Rows near named flat spaces through zero:
puzagmezo: [-194  103  -45 -127    3  -92 -130  -25  188  268  -84 -190    1  -32
  -24 -164  -88   69  113  -24 -109  423 -156  -45 -179  -69]
mefgolom: [ 182  -80 -235   13  -29  214  -15  157 -222  138   61  208  -18   29
   44  -30  182  -19   23  -81  -25 -154 -108  -17  -62   14]
gezozsuma: [-214  -68  201 -243  -42 -300   49 -211  400 -224 -151 -218   81    9
   51   22 -123   22  105   44   52  147  325   82  -12  -11]
puzagmezo: [-201   47  292  -38   73  -85  104  -62   71 -146 -200 -145  141  210
 -132 -123 -225   52   89  -19  -95  284 -111  -23   90 -187]
puzagmezo: [-221  278 -136   83  357 -561 -198 -203  -15  213  178 -251 -246 -417
  -32  126  274 -112 -244   -7  160   97 -141  230 -178  109]
mefgolom: [  77  -68 -161 -247 -110 -330   66 -129    6  -52   90  105   -2 -182
  305  266  359 -116 -119   22  107 -418  108  376  -74  259]
mefgolom: [  28  245  -40  122  -18 -119   12  -29  -50  137  207  -44  -59 -277
   73  130   81  -23 -161  122  124 -100  -72  133   84  211]
puzagmezo: [ 105 -236   30  -80    6  237  102   51 -206   17  -84  255 -119  225
  -78  101   40  -33 -274  -65 -105 -235 -327   51   16  -19]
vivteges: [   6   37  -64  129  103 -133   41   -4 -227  117   84  116  -61 -100
  -92  177  204 -169 -227  -46   29 -236 -210   90   55   -8]
puzagmezo: [ 306 -178  -69 -253 -224 -135    9   56 -146 -123   37  186  142   87
  408  103  149  196   -9  134 -291 -309   -3  372 -209  247]
vivteges: [ 122 -105  -92  -48  -94  465  -11  256  -93  143  -81   52   69  160
  -72 -298 -177  162  141   19 -200  257   -1 -109  -87   27]
mefgolom: [ 146  238   46   51  -93  -23  107  -38 -145  -19  201   70  -38 -122
  241  170   83   56 -187  134  120 -262 -247  225  154  265]
gezozsuma: [ 141   77   21 -151 -285   25   20   98  278  376  135  -18   67  -83
  183    0 -125  404   61  220 -128  215 -140   39  -71  120]
vivteges: [-297  134  -56  237  386 -154 -126 -158 -123   17  -45  -82 -215  -53
 -285   28  153 -364 -101 -277  221   36 -226 -200   42 -290]
vivteges: [  79 -293   76   40 -137  132  135  -22  -52 -305  -96  233   48  149
  -70  206    5 -257  -92  -55   25 -468  258  -93  188  -65]
vivteges: [ 23  33  58  -8 -27  48 -16  14 -57 -49 -28 -15  26  74  52 -54 -85  61
   1  38 -99  51 -95  32 -20  35]
gezozsuma: [-119  151   76  385  129   40    5  -90 -181 -166   52  -11 -115 -125
 -233  147  -31 -387 -222  -48  204 -243   46 -160  277  -31]
mefgolom: [ 100  238  263  155 -438  476  222   60   38 -186   24   49  188   97
  127  -11 -394   -8   74  178   80 -109    1 -174  452  150]
puzagmezo: [-197  209 -134  -16   12 -422 -111 -151  179  251  112 -187  -54 -374
   41  129  160 -151  -66   32  111   64   44  114  -87  102]
puzagmezo: [  43  133  -83  -70  -84 -310  -71  -59   70   61  129  -66   58 -189
  251   81  131   78   53   95  -15  -40   39  187 -111  147]
vivteges: [   0 -248  -45 -282  159 -361  111 -173  104 -102   -7  120 -107    8
   91  247  378  -13 -106 -126  195 -298   37  244  -79  -51]
gezozsuma: [ 236 -385  -24 -371 -150  133   97  121  -61 -158 -151  203  143  311
  204  -75   41  229  101   14 -269 -112   75  218 -191   73]
gezozsuma: [  62   91 -167  -20  -14  -63  -38   59   87  239  142  -12    4 -159
   82  -26  138  125  127    9   90   89   14   -4  -70   16]
gezozsuma: [ 164   -8  122   -4 -246  326   99   92   32  -55   23   77   55   99
   94  -17 -226  152   -7  148  -56  -48    6  -44  134  133]
mefgolom: [ 141 -100 -237 -116   90 -130  -41  -71 -234  -63  132  125 -213 -194
  188  210  359 -143 -326   13   90 -440   35  379 -149  355]
gezozsuma: [-278   53  142   13  436 -451  154 -212  -40 -122  -63  -83  -69   -7
 -227  126  245 -165 -121 -194  267  -17 -151  132  121 -242]
vivteges: [ 125  156 -182  -70  105 -494   36  -84 -256  210  284   95 -119 -341
  250  331  486   -3 -371   92   66 -383 -320  547 -109  330]
gezozsuma: [  46  -81  286  188    1   36  337   63   46  -40   38  135  121   65
 -292  182  -85   42  -84   55  129 -163   84 -122  392 -198]
mefgolom: [  91 -148  -82 -171  140  -70   33   38   26   90   28   70  -58   49
   30  -14  186  210   31  -54   35   35  -53  107 -139  -52]
puzagmezo: [ -17  163  229  -46  -52  175  152  116  246  177    1 -154  129   91
  -66 -235 -309  429  207  134   -1  513 -112  -98  119  -73]
vivteges: [-326  316 -247  239  244 -612 -253 -259  -36   25  108 -216  -87 -436
  -26  155  352 -519    2 -175  257 -106  130   -4  -61  -65]
mefgolom: [  10  142 -192   37  -57 -264 -106 -153   38  -16  191  -18 -102 -329
  227  227  255 -208  -82   20  220 -317  160  120  -18  209]
mefgolom: [ 114 -192   59 -424 -235 -134  112    4  332  -79  -58  -25  203   84
  291  -41  -28  352  238  137 -104   94  289  226 -139  120]
gezozsuma: [  47  -53   79 -177 -176    8   67   59  188  116  -46    6  142  111
   91  -59 -108  248  150   71 -141  174  -55    6  -44  -48]
mefgolom: [ 104 -134 -266 -356  -70 -271  -25   28  335  254  113  -18   51 -187
  239   -7  288  283  253   25   78  104  293  174 -275   74]
gezozsuma: [ 138   32  -50    1   35  101   55   94 -282  109   42  176  -15  119
   67    3  127   78  -84  -47  -79 -101 -434   98  -11   -6]
puzagmezo: [ -72   18 -233   40  206    8 -219  -24 -212   67   -1  -47 -214 -107
  -47  -64  142 -198 -150 -103  -15   12  -89   52 -210   94]
puzagmezo: [ 125 -126 -181 -173 -101 -302 -178  -80   -3 -116   47   40    8  -90
  334  126  213  -10   13   42 -141 -254  185  235 -285  179]
puzagmezo: [ 183  227    5  139 -135  -56  136   54  142   51  313  -30   89 -309
  146  107   40  191   91  214  272 -106  300   50  218  204]
vivteges: [  84  -43  157   54 -286  209  202  -31  -16 -219   -3  154   60   36
   47  207 -122 -184 -164   98   74 -402  117   -5  310  151]
puzagmezo: [ -23  -77  105  -38   32 -147   62 -135  -60 -169  -39   85  -64   64
   31  204   80 -124 -204  -31   21 -276 -120  116   56   -2]
mefgolom: [ -69  193  -98   96  -72 -106  -23  -81 -135   68  113  -51  -79 -319
   38  167   82 -304 -294  100   69 -225   14  199   64  330]
vivteges: [ -35   56 -139  170   85  197   65  104 -231  201   26  113  -50  -52
 -225  -10  115 -228  -96 -123  104  -69 -168 -104  129  -65]
gezozsuma: [ -59  -56  -89  -32    0  -64   -5  -46   90  120   41  -19 -106 -189
  -80  115   77 -131 -165   24   89  -81  149   53  -17  112]
puzagmezo: [ -47   11  -89  -10  -11  203   -6  120  131  309   14  -75  -39  -99
 -174 -146  -97   77   35   29   22  294   59 -118  -26   14]
vivteges: [  35 -139   33  -16   89   15    0  -45 -132  -60  -26  109 -152   75
  -47  129   56  -60 -263  -27  -45 -198 -164   80  -31   23]
gezozsuma: [ 250 -169   -1 -182  -92  138   44  122  -84  -51   -2  136   57  177
  188  -58   -2  292   34   82 -187  -47  -57  159 -126  109]
mefgolom: [ -61  145  129  215 -201   80 -130   20   81 -114  -55 -138  172   29
   -7 -112 -341  -54  195   91 -175  164  167 -261   68  -68]
vivteges: [ -14    5  102 -113  -70 -198  -34  -58  160  -50  -23  -99   82   17
  128   -1  -81  160   77   92 -118  112   50   85  -91   19]
mefgolom: [  53  128 -153  167  -19  137  -37   12 -169   60  136   73 -122 -171
   19   86  108 -202 -142  -13  152 -225  -45  -25   89  144]
vivteges: [  73   34  162  140 -127   38  187  -48  -39 -234   53  130   78   29
   33  202  -17 -121  -58   33  153 -359   68  -39  314   -3]
gezozsuma: [-180   63   99   47  274 -282 -115 -102  140  -33  -26 -241  -59  -51
 -136  -81  -55   93   52  -15   18  312   76  -32 -106 -141]
[  79  -14  -93   14  105  145 -104  146  -80  128    6  -18  -12   75
  -36 -216  -30  205  129  -21 -120  257  -83  -67 -161  -63] | puzagmezo
[ 153   39 -144  154  -37  306    4  110 -376 -114   43  172   -8   34
   54  -30   79 -190  -47  -52   18 -276  -57   -4   86  124] | puzagmezo
[   4  -88   18 -164    8  -96 -110   -9   27  -29 -111  -27   46  178
  117 -105  -33  163  118  -29 -229  164 -134   44 -224  -89] | puzagmezo
[ 188 -180  217 -184 -287  126  165  137  241  -80  -77   66  291  266
  125  -95 -247  416  292  147 -209  138  158  -48   36  -87] | gezozsuma
[ 202  -25   16 -229 -270  213   87  162  208  179   65   -8  115   14
  196 -134 -166  432  142  220 -114  220   72   98  -63  211] | puzagmezo
[  24   99  -69  199  154  186   12   69 -217  182   86  112 -148   -1
 -158   13   90  -67 -134 -105  115  -45 -348 -127  100 -103] | puzagmezo
[ -85  116   33   47   35   84   63   83  -19  195  -38  -35   74   53
 -140 -134  -69   47   90  -44  -21  253 -215  -99   66 -141] | vivteges
[ -85  -39  196  -43  -48   44  137   43  313  155  -64  -65   98   92
 -186  -64 -207  214  135   35    8  308   20 -187  113 -221] | puzagmezo
[ -15   -7  100 -135   67 -156  -10  -40  152    3   -6 -115   -5   23
   57  -47  -53  251   34   72  -50  205  -14  106 -109    8] | gezozsuma
[  13   16  252  219    1  401   51  116  -99 -210 -131   -2   95  304
 -189 -209 -375   70  124   -5 -106  182  -51 -304  195 -197] | gezozsuma
[ 135  -69 -102   49  -35  184  -44   84 -237  -41   23  114  -48   13
   32    4   27  -75 -126   23 -100 -183  -11   62  -44  151] | vivteges
[ -76  178  121  297 -252  303  149   81 -104   61  -22   56  141  -28
 -206   44 -246 -305  -77   51    5  -99  -48 -232  381  -10] | vivteges
[-191  149  -27  163   76 -178 -153 -112  -78  -60  -43 -118  -14  -88
  -60   13    3 -287  -19  -76  -16    7  -19  -73  -15  -64] | vivteges

Rows near named flat spaces through zero:
sesum-gedad: [-172 -136 -295 -117 -110 -260 -152 -178 -155  219 -129  125  171  -30
 -243 -153   -2 -259  -46 -126   16  396 -295 -100 -163  132]
tega-vur: [ -64   20   -7   14  249 -106  -91 -212  -92   72  -32  -64  -92 -106
  140 -128  -12 -220  -65 -232  -46 -122   46  -54 -199  -43]
ven-nunis: [ 198  168  -85   59  -28 -300  -13 -316  140  -77  -90   34  -60  -67
   48  163  -11 -208  -91 -117  -28 -136  265 -195   94   12]
sesum-gedad: [-168  -91 -231   91 -317 -153  104 -132   10  121  310 -140   94   12
   70  -11  142  109   -3  380  178  179  -84  -65  -90   18]
tikab-mim: [ -81  -75  -60 -105 -121 -127   29  -74 -132  125  231  120   45   80
 -167   -9  -46   -7  -13   90   81   81  -42    9  -65   -5]
tega-vur: [-114 -149 -204  -70  137 -163  -86    0  -33  117 -248   73   73  -29
    8   90  316  -54   70 -138  -11  138 -262  -14 -200 -156]
ven-nunis: [ 69   4 -21 -48 -20  35 -21  89  76  -2 -64 -68 -11   5  64  46  55 103
 100   1 -37  39 -67  17 -14  10]
ven-nunis: [ 232  312   31  251   12   19   37 -237  216 -181  -10 -200 -137  -96
  104  -79 -264  -75 -206  209   -6 -159  435  -36  252  257]
sesum-gedad: [  -8   40  -76   35  209  -19  -42  -58   29   51  -82 -142  -47  -56
  149  -64   55   46  -67   87    3   49  -53  106  -90   59]
dep-sopu: [  96   -3  -67 -237  221 -302  -90 -161 -251  148  -86  211   46   38
 -317  -66 -152 -177  -17 -166  -62  118  -42   31  -55   89]
tikab-mim: [-233 -182 -186 -101  -24  -85 -149   12  -75  176 -280  140  131  -32
 -147 -259  -14 -266 -105 -238  -71  485 -445  -36 -206   65]
sesum-gedad: [-186 -213  -21  -73   51  -94   21   58 -266   98   34  119  150   23
 -112   15  190  -25  123 -105   36   30 -194  -37 -124 -184]
dep-sopu: [ 113  132  -45  176 -126  -26   43 -150  190 -123   31  -77  -94  -47
   70  115   24  -53   -3   92   26 -226  325 -136  106  -19]
dud-tevo: [ -76  -62 -100   44  -73  -54  -52  -28   66   10 -164  -23   39  -70
   80  -30  113 -139   20 -162  -45  103 -124 -139  -88  -51]
tega-vur: [ -25  -10 -103  -41 -376  -75  -98 -123    7   24    4  107   89  -13
 -197  -29 -139 -232   20 -180   -4  121   -2 -226   48  132]
dep-sopu: [ 300  231  -18  221 -524 -257  238 -221  534 -257   95    6 -125   10
  196  220  -90 -113 -184  148  -27  -37  385 -333  282  -51]
tega-vur: [-197 -222   26 -132  199  115 -152  195 -272   88 -253  137  123  -25
 -162  -86  135 -120  184 -391  -82   40 -296    2 -172 -127]
sesum-gedad: [-266 -199 -105  155   37  261   -9  340   63    6 -387 -133  169  -67
   77 -293  166   63  -37  107  -49  487 -496  101  -69   41]
sesum-gedad: [ -61  -56 -251   78 -156 -301  -14 -218  203   47 -180   52  -33  -76
   88  -14  158 -317  -70 -163  -60  164  -60 -268 -184 -153]
tega-vur: [ 223  161  106  -65  129 -126  -16 -163  -67  -70   68   52  -55    3
  -35  203  -80   -7   20  -98    1 -315  295  -18  143   27]
tega-vur: [-185 -194  -11   68 -244   25  167  141  -35   47  225 -117   75   26
  103 -145  114   94  127  163   29  153 -181  -95 -132 -153]
ven-nunis: [ -43  128 -205  233 -281 -184  132 -387  236   42  355  -79 -174   -2
   40 -126 -152 -146 -289  438  141   15  338  -91  -44   66]
dep-sopu: [-181 -114 -154  264 -343  117   80  119  347  -98 -114 -121   21  -61
  272   88  350   22   29   99   38   95 -121 -178  -54 -209]
dep-sopu: [ 257  232  134  -16 -116  393 -115  196  135 -168 -138  -44  -10   34
 -216  -25 -377  157    0  109  -43   10  165  159  386  433]
dep-sopu: [ 229  256   68   93   90   50   31 -178  106  -74  237 -243 -216  -30
  156   34 -155  126    0  235   37 -358  445   60   83  129]
ven-nunis: [-153  -77  -48   16  175  380 -147  242 -100   58  -92 -207   47  -38
   33  -31  180  271  192  129   71  -44 -165  230  -81   90]
sesum-gedad: [  61  -17   88  -75  194  -94   93    7 -120   22  189  -27  -44   47
  107  172  153  188  122   61   39 -240   76   75  -60 -185]
tikab-mim: [ 121  158   -2   11 -140  169 -111  -36   87  -21  -18 -143  -61  -38
  -92 -241 -365  -63  -25   40  -62   97  114    0  100  361]
ven-nunis: [-119 -161  -14 -119  172 -101  -37   35 -206  111  -64  104   60    3
  -59  -26  137  -76   97 -208  -36   29 -190   -9 -186 -165]
ven-nunis: [ 297  326  300   47  388  118   12  -76   51 -195   27  -89 -170  -23
  196  167 -194  157 -184   38   -2 -416  387  213  275  135]
tega-vur: [  20   18   67   51  348   -2   59   31  -11  -17  -27 -154  -70  -40
  276   46  177  159   -2   72   -4 -139   -5  132  -80 -126]
dud-tevo: [-145 -130    6    9  135 -124   93  -22 -172   86   75   45   34    8
  -20 -160   36  -79  -46   19    0   84 -106    4 -146 -138]
dud-tevo: [-171 -170   76  346 -338  190  393  298  165 -150  230 -200   47   38
  189 -185  144  203   60  477   39  126  -36  -97   46 -246]
dud-tevo: [  92   48 -112 -102 -144 -362  -88 -260   73    5 -124  172   63  -35
   29  265   81 -222  -72 -329  -16   29  -22 -225   31  -26]
ven-nunis: [ 145   39  265   79  252  328  114  418   75 -215 -239 -116   13   15
  131    2   25  307   62  105 -105  -23  -60  204  223  -13]
dud-tevo: [  93   98   43  183 -287  114  123   11  184 -174  210 -144  -22    4
  143  246  104  201   98  245  108 -279  288  -93  208  -37]
ven-nunis: [-111 -218  107   72 -205  248  168  449  -86  -99  -46  -29  226   58
 -105  -95  110  213  234  143  -25  203 -257  -19  129  -88]
dud-tevo: [ -51  -68 -117  258 -342   22  211  116  386 -102  -24 -162  -46  -15
  249  -64  180   43    0  264  -27  199  -52 -166  -37 -177]
sesum-gedad: [  98   95    3  -17   72 -247   67 -224  -35   15  220  -69  -22   -4
  185  202   76   98  -53   99   91 -169  137    0   21  -26]
tikab-mim: [ 435  283   48    9  -61 -325   91 -215  278 -202  -80   22  -64   -6
  162  359  -42    9 -103  -30  -56 -144  304 -138  306   41]
dud-tevo: [ 203  188  153  209  -46  100  235   53  305 -234  198 -173 -140   35
  330  282   98  336  -62  386   82 -304  330   75  241  -99]
dud-tevo: [   4   84   36  248 -201  362  107  225  349 -146   10 -315  -68  -24
  281 -131  -43  259  -74  392   15  138  -11   99  125  140]
tikab-mim: [  -2    5  202  -57  265  127   -9   54 -330   23  131  -80   28   -7
  -83 -188 -185   61   78  -22  -14 -143   52  123   19  103]
tikab-mim: [ -55 -171  -96 -202  -98 -181  -17   53  -98  119  -84  332   78  105
 -339    6   16 -158   58 -172  -53  221 -192  -62 -102 -130]
dep-sopu: [-191 -192 -249    6 -208 -132  118    5   10  179  143  119   11  104
 -251 -203   32  -54  -26  325   59  340 -140    0 -202 -100]
tikab-mim: [-268 -176  238   54  594  511  -55  494 -178  -13 -337 -163   46  -67
  231 -268  162  217    9  -96  -86   81 -438  364 -144  -86]
sesum-gedad: [   2  -80  149 -308  443    1  -69  167 -277  114  -33  208   25  107
  -93  160   82  188   36 -157   -2  -63 -209  304  -81 -105]
ven-nunis: [-180 -128   67 -113  278  227  -49  209 -207  143  111  -90   -6   39
   65  -83  100  254   90   86   55  -11 -229  286 -199  -39]
tega-vur: [  87   67  -64 -105  307  -23 -238  -33  -19   28 -375  -99   29 -116
  144   91  117   -9   52 -297  -80    7 -160   57  -46  125]
dep-sopu: [ 285  320   19  214  -26  -20   80 -225  302 -187   72 -157 -194  -42
  146  107 -154   31 -165  273   29 -260  496  -14  242  142]
dep-sopu: [ -82  -69  -35 -125  268  151 -266  165  -99   60 -462  -25  123  -94
   29  -58   96  -26   54 -353  -98  199 -394  108  -79  132]
tikab-mim: [ 327  239  -52 -117 -145 -316  -92 -402  168  -24  103   99 -215   -9
  -28  249 -152 -248   32 -267  -57 -341  455 -248   19    7]
dud-tevo: [-224 -190  -32   33 -223  158    0  169  -84   36   81  -71  134   -8
   28  -19  182   81  191   -7   58   51 -202  -78  -85  -87]
tikab-mim: [-168 -280   12   10 -204    7  205  252  -66   16  175   73   79   96
  -29   71  304  127  272   80   25  -11 -139 -110 -132 -398]
tikab-mim: [-206 -243  122   21  143   73   97  255 -197   -8  -84   49  132   -1
   47  -63  228   26  123 -143  -42   33 -266  -14 -104 -282]
ven-nunis: [-175 -221  -48   22  -29  126   36  285  -86   22 -144  -13  165   10
  -49  -55  231  112  176   38   -7  192 -308   15  -61 -119]
dud-tevo: [ -67  112 -205  152  175 -177  -31 -393   35  125  168 -250 -150 -111
  229 -118   28  -74 -176  241  109  -92  183   32 -202   80]
dep-sopu: [  34  -32 -162  -86  -78 -384   30 -206   61  112  -12   90  -20    7
    8  -37    3 -197  -80  -84  -56  223  -91 -146 -153  -68]
sesum-gedad: [ -99  -86 -246 -123 -441 -224 -106 -299 -236  206  274  204   80   47
 -559 -177 -254 -358  123  -55   64   88  139 -265  -96  148]
dep-sopu: [-116 -144  -55 -230   76 -124 -145  -13 -323  159  -80  228  176   30
 -296  -10   -2 -125   60 -262    4  144 -244   11  -78   37]
tega-vur: [ -65 -155  -89 -134 -188 -214   51   25   22  108  -50  246   34   82
 -189 -141  -68 -212  -48 -132  -95  363 -235 -119 -140 -113]
tega-vur: [ -33  -82 -197    2 -212 -204  100  -45  276   94  -78  189 -141   75
 -144 -257 -118 -279 -170   68 -118  405  -89 -109 -204 -126]
ven-nunis: [  29  134   -6  -46   98    6 -195 -248 -135   55   58  -47  -50  -76
  -63  -46 -190 -150  -32 -163   28 -197  189   -7   -8  217]
dep-sopu: [ -78   47 -265  175 -608 -130    1 -261  399    3   64  -10  -69  -45
   55  -96 -101 -305 -198   60   26  250   70 -311  -43   79]
tikab-mim: [  43  105  153  249 -153  389   83  193  225 -238    8 -147  -59  -18
  112   30  -38  155    3  194   23 -191  221   19  241   36]
dud-tevo: [  -5  -31  -84 -139  131 -124 -169  -66  -60   88 -256   92   32  -48
  -52  -26   13 -185   -1 -324  -90  125 -176  -39 -116   33]
tega-vur: [  74  181 -306  444 -361   80   19 -102  743 -221 -379 -214 -158 -141
  295   33  143 -136 -207  242  -29  145  182 -205  110   50]
dud-tevo: [ 276  310  203  105  402  -77   88 -227  -10 -158  200 -206 -128  -49
  342  324   34  267 -121  207  112 -540  448  169  230   40]
ven-nunis: [  94   64   96  122 -170    0  142   37   93 -168   24   22   65   19
    4   92  -43   47  -64  116   17  -16  118  -74  257   11]
tega-vur: [ -48 -109  -81  -31 -269 -105   91   41   91   42   23  183    4   84
 -188 -107  -67 -141  -28   24  -46  251  -85 -113  -58  -96]
sesum-gedad: [ 153  251  276  126  315  183   41  -98   19 -159  204 -156 -211  -37
  249  128 -104  149 -110   94   58 -549  448  160  146   13]
dud-tevo: [-209 -260  133 -290  223  238  -54  404 -456  214   31   45  190  105
 -259 -347 -134  206  150   -9  -39  366 -527  309 -148  116]
dep-sopu: [  69   -4  -73  145 -112 -181  146    0  287 -128 -189   21    1  -22
  194  160  227  -37  -65   23  -48   89  -20 -158   55 -205]
tikab-mim: [  32   37 -155   96 -223  -58  -31  -16  199  -63 -303   16  116  -49
  -66  -84  -69 -140 -144   18  -50  375 -138 -108  152  196]
tikab-mim: [  84   17  209 -125  183  -44   51   -6 -176    9  212    0  -68   35
   76   52  -50   71   95 -125  -28 -259  104   32  -45 -113]
tega-vur: [-108  -91   76 -349  868   96 -399  103 -492  198 -474  160   81  -65
 -137    0  108  -44   54 -570  -86  -68 -371  355 -217   52]
sesum-gedad: [ 143  145   67 -124 -181  -15 -133 -182 -102  -11  197   20    3   -3
 -120  135 -215  -53   89 -175   39 -245  242 -103  137  204]
sesum-gedad: [-170 -175  -45  146 -129  202   60  297   83  -48 -137 -240  138  -62
  254  -44  311  196  186   86   -7  178 -319  -46  -58 -103]
[ 250  240  222 -103  428  -47 -107 -182 -174  -68  -52   63  -96  -34
  -61   55 -269  -88 -109 -231  -60 -334  304  113  159  158] | sesum-gedad
[-224 -213 -183 -107 -123 -216    1 -147 -205  237  281  109    6   47
 -156  -48  137 -136  148  -28   78   -9  -58 -123 -333 -215] | ven-nunis
[  -3   97  -77   35   19   71 -110 -104   60   39 -125   35  -71  -26
 -195 -290 -320 -214 -213   33  -44  190   54   60   15  264] | dep-sopu
[  35  -23 -159  -65  161  -89 -213   22   38   -2 -566   64  132 -102
  -18  104  191 -136   33 -343 -106  192 -265  -49    4   59] | dep-sopu
[  60   36   33  143   11   19  106   48  113 -123 -103  -10  -10  -10
   21   -5   17   -3  -51  102  -31   -9   94  -27  119  -49] | ven-nunis
[-104 -242   11   56 -213  138   71  384  102  -80 -343   15  127  -19
   -8 -190  139  -92  218 -220 -197  321 -354 -206  -63 -195] | tikab-mim
[ 345  323   30  358 -228  -71  217  -85  676 -387 -166 -187 -127  -69
  508  371  126  133 -253  254   -9 -110  327 -140  395  -24] | dep-sopu
[ 180  213 -142  104 -578 -366  216 -354  497  -56  350   49 -149   83
  160  154 -182  -62 -373  359   94  177  256 -178  142   62] | ven-nunis
[  86  206  145  380  -48  466  161  203  430 -280   26 -326 -181  -32
  347   -7  -27  315 -145  486   49 -167  275  168  248   75] | dep-sopu
